Below is a small trained network, with its code and all its weights. Each question gives an input and a class and asks what happens when units are switched off, that is, made to give their printed mean instead of their output.

import numpy as np


def w(rows, s, z=0):
    codes = np.array(rows[::2]) - 128.0
    scale = np.full(codes.shape[1], s)
    scale[-1] = z or s
    return codes * scale


def norm(h):
    return h / np.sqrt((h * h).mean(-1, keepdims=True) + 1e-5)


def f(y):
    return np.maximum(y, 0)


def log_softmax(a):
    a = a - a.max(-1, keepdims=True)
    return a - np.log(np.exp(a).sum(-1, keepdims=True))


def net(x, mask):
    res = np.array(x, float).reshape(1, 8) / 4 @ E
    u = 0
    for l in range(3):
        y = f(norm(res) @ A[l][:, :-1].T + A[l][:, -1])
        res = res + np.where(mask[u : u + 11], y, B[l][:, -1]) @ B[l][:, :-1]
        u += 11
    return log_softmax(norm(res)[-1] @ U[:, :-1].T + U[:, -1])


A, B = {}, {}
E = w([
[128,125,130,131],'x0',
[113,92,254,143],'x1',
[209,133,130,217],'x2',
[126,126,129,131],'x3',
[96,219,152,151],'x4',
[130,132,125,129],'x5',
[226,204,148,34],'x6',
[127,123,128,131],'x7',
],0.0084)
A[0] = w([
[97,118,185,137,59],'0.n1',
[101,165,3,155,72],'0.n2',
[106,109,205,160,77],'0.n3',
[119,128,192,151,102],'0.n4',
[152,154,133,184,103],'0.n5',
[59,81,110,201,73],'0.n6',
[142,52,117,118,3],'0.n7',
[19,135,131,73,2],'0.n8',
[69,233,164,171,108],'0.n9',
[159,137,129,218,58],'0.n10',
[110,120,131,151,69],'0.n11',
],0.021,0.0051)
B[0] = w([
[83,130,159,151,189],'0.n1',
[81,102,225,184,254],'0.n2',
[94,101,172,175,221],'0.n3',
[109,156,170,171,205],'0.n4',
[82,153,77,91,183],'0.n5',
[214,177,151,69,250],'0.n6',
[120,38,72,102,162],'0.n7',
[60,171,23,99,216],'0.n8',
[118,38,129,3,244],'0.n9',
[63,157,28,103,201],'0.n10',
[139,122,142,89,149],'0.n11',
],0.028,0.0085)
A[1] = w([
[172,42,84,148,168],'1.n1',
[93,117,147,160,81],'1.n2',
[85,169,6,176,200],'1.n3',
[140,188,150,102,114],'1.n4',
[164,37,88,163,142],'1.n5',
[129,121,61,152,139],'1.n6',
[86,118,175,199,30],'1.n7',
[154,110,109,191,2],'1.n8',
[52,128,137,148,184],'1.n9',
[82,29,72,177,78],'1.n10',
[130,68,131,168,54],'1.n11',
],0.019,0.0024)
B[1] = w([
[63,132,173,27,156],'1.n1',
[127,103,128,159,179],'1.n2',
[110,115,5,132,210],'1.n3',
[195,147,136,142,164],'1.n4',
[60,103,193,35,153],'1.n5',
[113,107,99,76,155],'1.n6',
[149,57,139,193,203],'1.n7',
[122,76,188,135,130],'1.n8',
[147,98,115,226,254],'1.n9',
[72,54,160,28,195],'1.n10',
[134,85,169,142,151],'1.n11',
],0.027,0.01)
A[2] = w([
[121,177,179,122,146],'2.n1',
[70,194,7,145,6],'2.n2',
[145,168,96,141,66],'2.n3',
[124,160,102,51,147],'2.n4',
[150,101,203,63,132],'2.n5',
[143,179,196,78,116],'2.n6',
[205,172,172,201,10],'2.n7',
[29,184,226,214,77],'2.n8',
[116,137,159,95,45],'2.n9',
[233,222,180,51,182],'2.n10',
[123,136,112,142,91],'2.n11',
],0.015,0.0022)
B[2] = w([
[150,131,49,139,151],'2.n1',
[147,145,3,184,243],'2.n2',
[150,102,141,94,146],'2.n3',
[201,97,137,136,241],'2.n4',
[181,125,179,144,249],'2.n5',
[182,125,74,156,188],'2.n6',
[189,125,109,107,180],'2.n7',
[206,57,114,241,254],'2.n8',
[164,116,145,128,168],'2.n9',
[253,75,65,120,211],'2.n10',
[107,112,157,82,139],'2.n11',
],0.022,0.0065)
U = w([
[129,66,106,138,252],'0',
[69,95,195,247,89],'1',
[129,73,101,133,185],'2',
[54,137,41,128,71],'3',
[233,163,127,122,24],'4',
[110,103,128,128,182],'5',
[110,92,131,133,137],'6',
[74,115,178,56,49],'7',
],0.013,0.0041)

Each question gives the input, the list of numbers given to net, and the class t.
The units are the neurons (one row each of A and B). Each row of codes is followed by its name. A weight is (code - 128) times the scale printed after its matrix; where a second scale follows, it is the last column's (A, B and U).
mask holds one flag per neuron, layer by layer. A switched-off neuron (its flag False) gives its mean, the last column of its row in B, instead of its output. The means were averaged over made-up inputs and are rounded, as every weight is.
A unit's drop is (log p(t) with every unit on - log p(t) with that unit switched off) / (log p(t) with every unit on - log p(t) with every unit switched off).
The circuit of an input: a set's keep is (log p(t) with only the set's units on - log p(t) with every unit switched off) / (log p(t) with every unit on - log p(t) with every unit switched off). Starting from the 12 units with the biggest drops (on a tie, the unit counted first), units are removed one at a time, each time the one whose removal leaves the highest keep (on an exact tie, the one counted first), for as long as the keep stays at least 0.8.
units of the circuit, in order: the units of the circuit, biggest drop first
unit that matters most: the unit with the biggest drop
k most important neurons: the k neurons with the biggest drops, biggest first
top k neurons in layer l: the k neurons of layer l with the biggest drops, biggest first
input [2,-1,1,-8,7,4,-8,-4], class 4: top 2 neurons in layer 0 : [0.n6, 0.n7]
input [-4,-5,-8,4,2,-4,-1,-3], class 3: units of the circuit, in order : [0.n8]
input [-7,-4,8,2,5,-4,3,-8], class 3: units of the circuit, in order : [0.n10, 0.n5]
input [1,6,-1,2,8,-2,6,1], class 7: 3 most important neurons : [0.n9, 0.n2, 0.n6]
input [-1,-5,0,-1,1,-3,7,5], class 4: top 4 neurons in layer 0 : [0.n3, 0.n8, 0.n1, 0.n7]
input [0,-5,4,-5,2,-1,3,-3], class 1: 2 most important neurons : [0.n2, 0.n8]
input [-1,8,7,-3,-5,4,4,0], class 1: units of the circuit, in order : [0.n4, 0.n9, 2.n10]
input [6,1,4,-5,3,0,-7,-7], class 4: 2 most important neurons : [0.n6, 0.n8]
input [-5,8,-6,3,0,7,-2,5], class 1: 2 most important neurons : [0.n3, 0.n10]
input [1,6,-5,-2,7,6,-5,-5], class 7: 4 most important neurons : [0.n9, 0.n2, 0.n8, 0.n6]
input [-1,4,1,3,6,-5,-6,-6], class 4: 2 most important neurons : [0.n6, 0.n2]
input [-6,-1,8,0,-6,0,-5,-8], class 3: top 2 neurons in layer 0 : [0.n10, 0.n9]
input [-2,-4,-6,0,2,1,8,-5], class 4: 3 most important neurons : [0.n10, 0.n8, 0.n5]
input [-1,7,-2,-5,-2,5,-6,0], class 1: unit that matters most : 0.n3
input [4,-5,-7,1,3,5,-7,3], class 3: 2 most important neurons : [0.n8, 0.n3]
input [-2,6,-8,4,-8,-3,-2,1], class 3: 3 most important neurons : [0.n8, 0.n2, 0.n9]
input [-3,-8,6,5,2,7,-1,7], class 1: top 2 neurons in layer 0 : [0.n2, 0.n8]
input [-7,-7,-5,8,1,5,8,-8], class 4: top 2 neurons in layer 1 : [1.n4, 1.n10]
input [-6,7,1,-2,-2,-4,-5,-1], class 1: 2 most important neurons : [0.n3, 0.n1]
input [4,-6,-2,-6,-4,-3,-5,-3], class 1: most important neuron : [0.n2]
input [5,-8,6,-8,-2,1,1,-6], class 1: top 2 neurons in layer 0 : [0.n2, 0.n8]
